Below are the code and all the weights of a small trained network. Each question names an input and a target symbol and asks about switching units off, where a switched-off unit gives its printed mean instead of its output.

import numpy as np


def w(rows, s, z=0):
    codes = np.array(rows[::2]) - 128.0
    scale = np.full(codes.shape[1], s)
    scale[-1] = z or s
    return codes * scale


def norm(h):
    return h / np.sqrt((h * h).mean(-1, keepdims=True) + 1e-5)


def f(y):
    return y / 2 * (1 + np.tanh(0.7978845608 * (y + 0.044715 * y**3)))


def softmax(a):
    e = np.exp(a - a.max(-1, keepdims=True))
    return e / e.sum(-1, keepdims=True)


def log_softmax(a):
    a = a - a.max(-1, keepdims=True)
    return a - np.log(np.exp(a).sum(-1, keepdims=True))


def net(x, mask):
    ids = ['ΛΞδεζηθμστφψω'.index(c) for c in x.split()]
    T = len(ids)
    res = E[ids] + P[:T]
    u = 0
    for l in range(3):
        r = norm(res)
        for j in range(2):
            rows = slice(4 * j, 4 * j + 4)
            q, k, v = (r @ M[l][rows].T for M in (Q, K, V))
            z = softmax(np.where(np.tri(T) > 0, q @ k.T / 4**0.5, -1e9)) @ v
            o = O[l][rows]
            res = res + np.where(mask[u + j], z, o[:, -1]) @ o[:, :-1]
        u += 2
        y = f(norm(res) @ A[l][:, :-1].T + A[l][:, -1])
        res = res + np.where(mask[u : u + 4], y, B[l][:, -1]) @ B[l][:, :-1]
        u += 4
    return log_softmax(norm(res)[-1] @ U[:, :-1].T + U[:, -1])


Q, K, V, O, A, B = {}, {}, {}, {}, {}, {}
E = w([
[153,128,145,153,47,112,172],'Λ',
[140,94,104,92,61,101,134],'Ξ',
[111,56,92,124,96,94,146],'δ',
[138,117,94,162,100,144,200],'ε',
[118,108,34,113,61,98,152],'ζ',
[94,122,149,146,91,96,175],'η',
[97,127,127,126,214,50,91],'θ',
[119,89,130,103,72,119,187],'μ',
[252,155,115,76,181,96,146],'σ',
[105,101,124,119,106,136,145],'τ',
[180,162,93,172,162,118,40],'φ',
[96,127,88,144,46,121,119],'ψ',
[151,177,183,96,112,111,78],'ω',
],0.016)
P = w([
[138,2,163,134,157,119,77],'0',
[158,111,93,147,25,63,134],'1',
[147,130,79,152,44,48,126],'2',
[132,161,94,144,48,54,138],'3',
[138,180,108,146,75,65,140],'4',
[106,213,112,147,76,78,136],'5',
[103,227,118,122,93,84,149],'6',
[106,243,90,126,86,66,149],'7',
],0.0074)
Q[0] = w([
[143,116,144,128,173,112,166],'0.h0',
[151,141,164,94,107,137,132],'0.h0',
[101,133,101,123,81,43,161],'0.h0',
[116,94,188,74,254,215,80],'0.h0',
[86,90,164,103,149,185,115],'0.h1',
[134,119,139,125,133,136,124],'0.h1',
[63,66,101,131,137,101,150],'0.h1',
[152,148,104,147,62,36,183],'0.h1',
],0.038)
K[0] = w([
[149,106,122,131,139,128,161],'0.h0',
[146,119,147,116,114,139,141],'0.h0',
[137,164,145,113,177,77,110],'0.h0',
[108,1,133,138,73,134,140],'0.h0',
[134,186,84,141,70,160,157],'0.h1',
[133,139,123,128,117,131,121],'0.h1',
[98,149,55,112,146,111,178],'0.h1',
[67,118,141,119,199,108,82],'0.h1',
],0.038)
V[0] = w([
[12,78,111,150,104,149,166],'0.h0',
[95,149,106,144,91,157,3],'0.h0',
[148,147,35,223,155,150,134],'0.h0',
[134,189,121,130,41,102,138],'0.h0',
[57,149,193,201,130,116,130],'0.h1',
[128,142,133,150,118,93,141],'0.h1',
[186,134,127,171,79,169,144],'0.h1',
[139,114,116,104,142,142,126],'0.h1',
],0.038)
O[0] = w([
[95,113,53,49,145,138,53,2],'0.h0',
[27,139,199,150,161,79,119,212],'0.h0',
[167,159,101,155,252,82,136,206],'0.h0',
[104,169,74,151,74,56,127,183],'0.h0',
[157,79,103,237,112,160,102,134],'0.h1',
[118,120,141,146,100,125,110,142],'0.h1',
[136,188,159,129,117,158,95,104],'0.h1',
[119,139,125,91,149,123,144,124],'0.h1',
],0.028,0.04)
A[0] = w([
[138,3,109,150,154,157,142,3],'0.n0',
[191,166,88,129,67,115,158,88],'0.n1',
[175,137,63,113,106,196,121,105],'0.n2',
[118,67,88,130,114,134,132,77],'0.n3',
],0.044,0.0045)
B[0] = w([
[101,19,39,236,93,14,163,239],'0.n0',
[167,128,39,142,111,52,227,245],'0.n1',
[196,169,249,83,203,86,29,200],'0.n2',
[113,69,141,117,107,61,155,193],'0.n3',
],0.022,0.013)
Q[1] = w([
[83,155,161,109,196,167,146],'1.h0',
[135,95,199,128,184,117,148],'1.h0',
[122,180,139,195,200,102,110],'1.h0',
[153,120,253,139,195,216,129],'1.h0',
[157,44,207,149,163,114,187],'1.h1',
[128,144,28,97,123,185,37],'1.h1',
[196,220,151,145,75,105,191],'1.h1',
[116,109,167,134,129,209,166],'1.h1',
],0.032)
K[1] = w([
[128,157,107,189,109,83,161],'1.h0',
[93,203,130,166,159,89,97],'1.h0',
[133,195,180,205,163,134,90],'1.h0',
[153,146,79,205,137,1,177],'1.h0',
[167,70,190,99,159,193,102],'1.h1',
[85,183,17,180,167,67,161],'1.h1',
[242,145,184,141,63,110,176],'1.h1',
[94,42,136,136,102,158,174],'1.h1',
],0.031)
V[1] = w([
[122,169,144,144,106,137,92],'1.h0',
[51,167,64,168,140,102,47],'1.h0',
[46,100,61,158,176,126,102],'1.h0',
[135,224,98,139,81,64,53],'1.h0',
[166,192,107,193,88,141,3],'1.h1',
[138,127,154,147,75,164,52],'1.h1',
[120,188,141,81,139,116,170],'1.h1',
[196,63,216,90,94,191,161],'1.h1',
],0.025)
O[1] = w([
[90,134,174,129,108,105,127,118],'1.h0',
[70,169,213,162,205,90,151,251],'1.h0',
[96,158,138,140,240,142,145,199],'1.h0',
[114,150,248,177,107,50,154,240],'1.h0',
[116,66,230,193,38,81,114,142],'1.h1',
[137,92,220,135,82,134,145,92],'1.h1',
[117,189,98,100,114,75,139,87],'1.h1',
[244,153,141,114,138,171,235,189],'1.h1',
],0.017,0.0034)
A[1] = w([
[183,201,200,5,167,171,137,35],'1.n0',
[80,135,12,75,152,129,87,104],'1.n1',
[111,59,99,96,197,210,86,45],'1.n2',
[35,163,99,34,72,136,239,7],'1.n3',
],0.027,0.002)
B[1] = w([
[75,182,28,228,128,132,70,233],'1.n0',
[114,4,104,107,172,80,188,246],'1.n1',
[159,183,210,118,102,120,229,167],'1.n2',
[156,140,52,175,18,192,96,255],'1.n3',
],0.021,0.0052)
Q[2] = w([
[127,116,126,47,104,140,101],'2.h0',
[130,154,72,217,128,3,199],'2.h0',
[148,119,146,102,103,207,117],'2.h0',
[107,155,112,147,116,69,104],'2.h0',
[138,145,73,128,131,134,140],'2.h1',
[155,105,157,143,128,205,74],'2.h1',
[126,123,149,146,105,174,146],'2.h1',
[160,113,127,163,104,81,96],'2.h1',
],0.048)
K[2] = w([
[124,124,116,171,115,104,205],'2.h0',
[137,83,199,66,136,254,105],'2.h0',
[96,120,161,123,98,77,151],'2.h0',
[131,105,106,68,147,187,154],'2.h0',
[117,71,111,135,138,124,149],'2.h1',
[134,129,115,179,104,41,172],'2.h1',
[150,151,103,160,163,122,132],'2.h1',
[156,171,143,113,130,180,175],'2.h1',
],0.047)
V[2] = w([
[88,98,158,141,27,184,95],'2.h0',
[110,161,93,200,74,73,201],'2.h0',
[113,136,2,131,69,124,61],'2.h0',
[110,213,158,158,156,205,113],'2.h0',
[123,132,92,74,101,145,121],'2.h1',
[164,155,151,46,102,83,168],'2.h1',
[149,150,140,103,132,132,96],'2.h1',
[78,124,119,98,133,79,140],'2.h1',
],0.043)
O[2] = w([
[206,117,164,178,152,204,159,11],'2.h0',
[102,185,72,212,115,183,119,6],'2.h0',
[150,98,158,170,151,174,4,131],'2.h0',
[180,179,141,160,136,35,126,26],'2.h0',
[146,149,130,107,134,164,79,19],'2.h1',
[115,156,166,87,94,204,129,91],'2.h1',
[141,127,155,116,103,113,88,149],'2.h1',
[88,156,145,125,159,121,124,132],'2.h1',
],0.033,0.014)
A[2] = w([
[152,81,162,86,107,3,168,254],'2.n0',
[134,154,72,205,138,168,175,227],'2.n1',
[116,157,161,161,36,144,140,102],'2.n2',
[192,83,193,211,91,210,67,147],'2.n3',
],0.047,0.0034)
B[2] = w([
[177,156,177,122,144,230,108,253],'2.n0',
[148,174,168,158,113,200,96,182],'2.n1',
[103,130,104,151,78,134,55,152],'2.n2',
[120,135,70,66,132,2,172,199],'2.n3',
],0.038,0.049)
U = w([
[207,155,62,137,190,110,52,104],'Λ',
[29,137,126,140,145,112,39,40],'Ξ',
[117,198,79,98,106,40,193,55],'δ',
[101,165,202,176,206,114,154,252],'ε',
[75,119,76,166,167,201,102,204],'ζ',
[82,158,162,182,2,123,128,80],'η',
[139,189,77,135,136,199,86,165],'θ',
[131,23,107,184,125,81,168,143],'μ',
[126,108,147,74,134,192,160,194],'σ',
[192,123,214,111,107,125,61,139],'τ',
[241,168,113,156,108,188,196,106],'φ',
[78,113,141,65,125,173,143,183],'ψ',
[162,95,128,64,126,60,128,70],'ω',
],0.0089,0.0034)

Each question gives the input, a string of symbols that net reads in full, and the target symbol t.
The units are the heads (4 rows each of Q, K, V and O) and the neurons (one row each of A and B). Each row of codes is followed by its name. A weight is (code - 128) times the scale printed after its matrix; where a second scale follows, it is the last column's (O, A, B and U).
mask holds one flag per unit, layer by layer, with each layer's heads first. A switched-off unit (its flag False) gives its mean, the last column of its rows in O or B, instead of its output. The means were averaged over made-up inputs and are rounded, as every weight is.
A unit's drop is (log p(t) with every unit on - log p(t) with that unit switched off) / (log p(t) with every unit on - log p(t) with every unit switched off).
The circuit of an input: a set's keep is (log p(t) with only the set's units on - log p(t) with every unit switched off) / (log p(t) with every unit on - log p(t) with every unit switched off). Starting from the 12 units with the biggest drops (on a tie, the unit counted first), units are removed one at a time, each time the one whose removal leaves the highest keep (on an exact tie, the one counted first), for as long as the keep stays at least 0.8.
units of the circuit, in order: the units of the circuit, biggest drop first
most important unit: the unit with the biggest drop
top k neurons: the k neurons with the biggest drops, biggest first
top k neurons in layer l: the k neurons of layer l with the biggest drops, biggest first
heads that matter: for each layer, one digit per head in row order, 1 if its drop is at least 0.15 and else 0, layers parted by /
input η φ ζ ω ω, target μ: units of the circuit, in order -> (0.h0 2.h0 0.h1 2.n3)
input ε τ ε ω φ Λ, target τ: most important unit -> 0.h0
input ω ε Λ φ ψ, target φ: heads that matter -> 10 / 01 / 10
input ω σ φ δ ψ ζ, target φ: units of the circuit, in order -> (0.h0 2.h0)
input φ θ ψ η, target μ: units of the circuit, in order -> (0.h0 0.n0)
input ε φ Ξ σ η, target τ: units of the circuit, in order -> (0.h0 2.h0)
input σ ω η Λ ε Ξ δ, target η: heads that matter -> 10 / 00 / 00
input ε φ ε η ψ, target τ: top 2 neurons -> (0.n2 2.n0)
input η ε ψ ε, target μ: heads that matter -> 11 / 01 / 10
input Λ φ μ, target η: top 3 neurons -> (0.n2 0.n1 2.n2)
input Λ φ Λ ζ δ, target η: heads that matter -> 01 / 01 / 11
input ε φ θ η θ, target τ: top 2 neurons in layer 2 -> (2.n0 2.n3)
input ψ θ ω ε, target η: top 3 neurons -> (2.n2 0.n0 1.n3)
input σ τ Ξ, target φ: units of the circuit, in order -> (0.h0)
input ε θ ε θ ζ, target τ: heads that matter -> 11 / 00 / 11
input ω ψ μ η ψ, target η: top 2 neurons -> (2.n2 2.n0)
input ε ζ τ τ ε φ η σ, target φ: top 3 neurons -> (0.n1 2.n0 0.n2)
input φ ε τ Λ ε η τ ω, target η: top 3 neurons in layer 2 -> (2.n3 2.n2 2.n0)
input Λ ε ζ, target η: top 3 neurons -> (0.n2 2.n0 0.n1)
input Λ φ Ξ, target η: most important unit -> 0.h1
input ω η ψ η ε, target φ: units of the circuit, in order -> (2.h0 0.h0)
input ε ζ φ, target τ: top 2 neurons in layer 2 -> (2.n0 2.n3)
input ψ Ξ τ ω ζ ε ε, target η: top 2 neurons -> (2.n2 1.n3)
input η ψ φ τ ψ, target μ: top 2 neurons -> (2.n0 2.n3)
input ε ω φ Ξ φ ω, target τ: top 2 neurons -> (0.n2 2.n0)
input η φ Λ θ, target μ: units of the circuit, in order -> (0.h0 0.h1)
input η ε δ τ φ η φ ε, target μ: top 2 neurons in layer 2 -> (2.n0 2.n3)
input ε ψ δ φ ω η τ η, target η: units of the circuit, in order -> (0.h0)
input ω ε φ φ, target φ: units of the circuit, in order -> (0.h0 2.h0)
